Below are the code and all the weights of a small trained network. Each question names an input and a class and asks about switching units off, where a switched-off unit gives its printed mean instead of its output.

import numpy as np


def w(rows, s, z=0):
    codes = np.array(rows[::2]) - 128.0
    scale = np.full(codes.shape[1], s)
    scale[-1] = z or s
    return codes * scale


def f(y):
    return y / 2 * (1 + np.tanh(0.7978845608 * (y + 0.044715 * y**3)))


def log_softmax(a):
    a = a - a.max(-1, keepdims=True)
    return a - np.log(np.exp(a).sum(-1, keepdims=True))


def net(x, mask):
    res = np.array(x, float).reshape(1, 5) / 4 @ E
    y = f(res @ A[0][:, :-1].T + A[0][:, -1])
    res = res + np.where(mask, y, B[0][:, -1]) @ B[0][:, :-1]
    return log_softmax(res[-1] @ U[:, :-1].T + U[:, -1])


A, B = {}, {}
E = w([
[120,131,163,34],'x0',
[104,189,133,175],'x1',
[57,98,170,122],'x2',
[116,190,100,120],'x3',
[121,113,2,147],'x4',
],0.0088)
A[0] = w([
[185,159,94,110,56],'neuron 0',
[127,116,82,111,145],'neuron 1',
[178,154,97,107,54],'neuron 2',
[154,82,206,167,174],'neuron 3',
[128,123,136,133,201],'neuron 4',
[136,139,158,131,185],'neuron 5',
[181,47,193,163,98],'neuron 6',
[145,143,147,126,237],'neuron 7',
[60,110,77,81,31],'neuron 8',
[146,156,46,254,69],'neuron 9',
[118,88,106,184,57],'neuron 10',
[161,75,158,109,3],'neuron 11',
[166,161,155,143,203],'neuron 12',
[158,159,212,188,125],'neuron 13',
[90,180,175,142,201],'neuron 14',
[52,162,214,148,132],'neuron 15',
[145,126,147,136,116],'neuron 16',
[144,94,133,115,50],'neuron 17',
[126,119,103,118,64],'neuron 18',
[46,57,131,78,135],'neuron 19',
],0.017,0.0059)
B[0] = w([
[164,179,137,59,146],'neuron 0',
[177,47,158,86,160],'neuron 1',
[158,187,144,72,140],'neuron 2',
[65,207,140,128,221],'neuron 3',
[113,128,116,102,158],'neuron 4',
[111,159,110,87,167],'neuron 5',
[53,139,122,218,197],'neuron 6',
[120,109,138,65,180],'neuron 7',
[142,7,117,171,151],'neuron 8',
[138,104,1,165,246],'neuron 9',
[73,138,73,201,159],'neuron 10',
[164,132,204,207,145],'neuron 11',
[106,80,117,74,177],'neuron 12',
[95,68,88,59,210],'neuron 13',
[103,85,44,76,205],'neuron 14',
[133,151,66,17,233],'neuron 15',
[120,118,147,131,134],'neuron 16',
[139,111,169,180,128],'neuron 17',
[166,92,144,137,125],'neuron 18',
[82,28,174,82,211],'neuron 19',
],0.027,0.011)
U = w([
[78,54,193,125,60],'0',
[137,232,165,174,7],'1',
[132,223,168,173,1],'2',
[208,146,155,91,129],'3',
[43,115,191,52,241],'4',
[143,131,72,172,160],'5',
[2,161,254,168,143],'6',
],0.0063,0.0086)

Each question gives the input, the list of numbers given to net, and the class t.
The units are the neurons (one row each of A and B). Each row of codes is followed by its name. A weight is (code - 128) times the scale printed after its matrix; where a second scale follows, it is the last column's (A, B and U).
mask holds one flag per neuron, in row order. A switched-off neuron (its flag False) gives its mean, the last column of its row in B, instead of its output. The means were averaged over made-up inputs and are rounded, as every weight is.
A unit's drop is (log p(t) with every unit on - log p(t) with that unit switched off) / (log p(t) with every unit on - log p(t) with every unit switched off).
The circuit of an input: a set's keep is (log p(t) with only the set's units on - log p(t) with every unit switched off) / (log p(t) with every unit on - log p(t) with every unit switched off). Starting from the 12 units with the biggest drops (on a tie, the unit counted first), units are removed one at a time, each time the one whose removal leaves the highest keep (on an exact tie, the one counted first), for as long as the keep stays at least 0.8.
circuit, biggest first: the units of the circuit, biggest drop first
k most important neurons: the k neurons with the biggest drops, biggest first
drop of u: that unit's drop, to one decimal
input [5,-8,-3,2,5], class 0: circuit, biggest first : (neuron 8; neuron 15)
input [-3,-8,-5,-2,2], class 5: circuit, biggest first : (neuron 19)
input [2,5,-8,-5,4], class 3: circuit, biggest first : (neuron 6; neuron 0; neuron 3)
input [-1,3,-3,3,0], class 5: 2 most important neurons : (neuron 19; neuron 9)
input [4,1,1,-5,4], class 0: 2 most important neurons : (neuron 15; neuron 3)
input [7,-5,0,7,6], class 0: 2 most important neurons : (neuron 8; neuron 15)
input [7,-7,5,-8,-8], class 6: 3 most important neurons : (neuron 6; neuron 11; neuron 3)
input [0,-4,-8,7,6], class 3: 4 most important neurons : (neuron 0; neuron 2; neuron 1; neuron 6)
input [-6,8,-3,-2,-4], class 5: 2 most important neurons : (neuron 9; neuron 19)
input [4,0,-3,1,2], class 3: drop of neuron 3 : 0.2
input [0,-1,6,7,3], class 0: drop of neuron 8 : 0.3
input [8,-6,-6,0,-2], class 3: drop of neuron 13 : 0.3
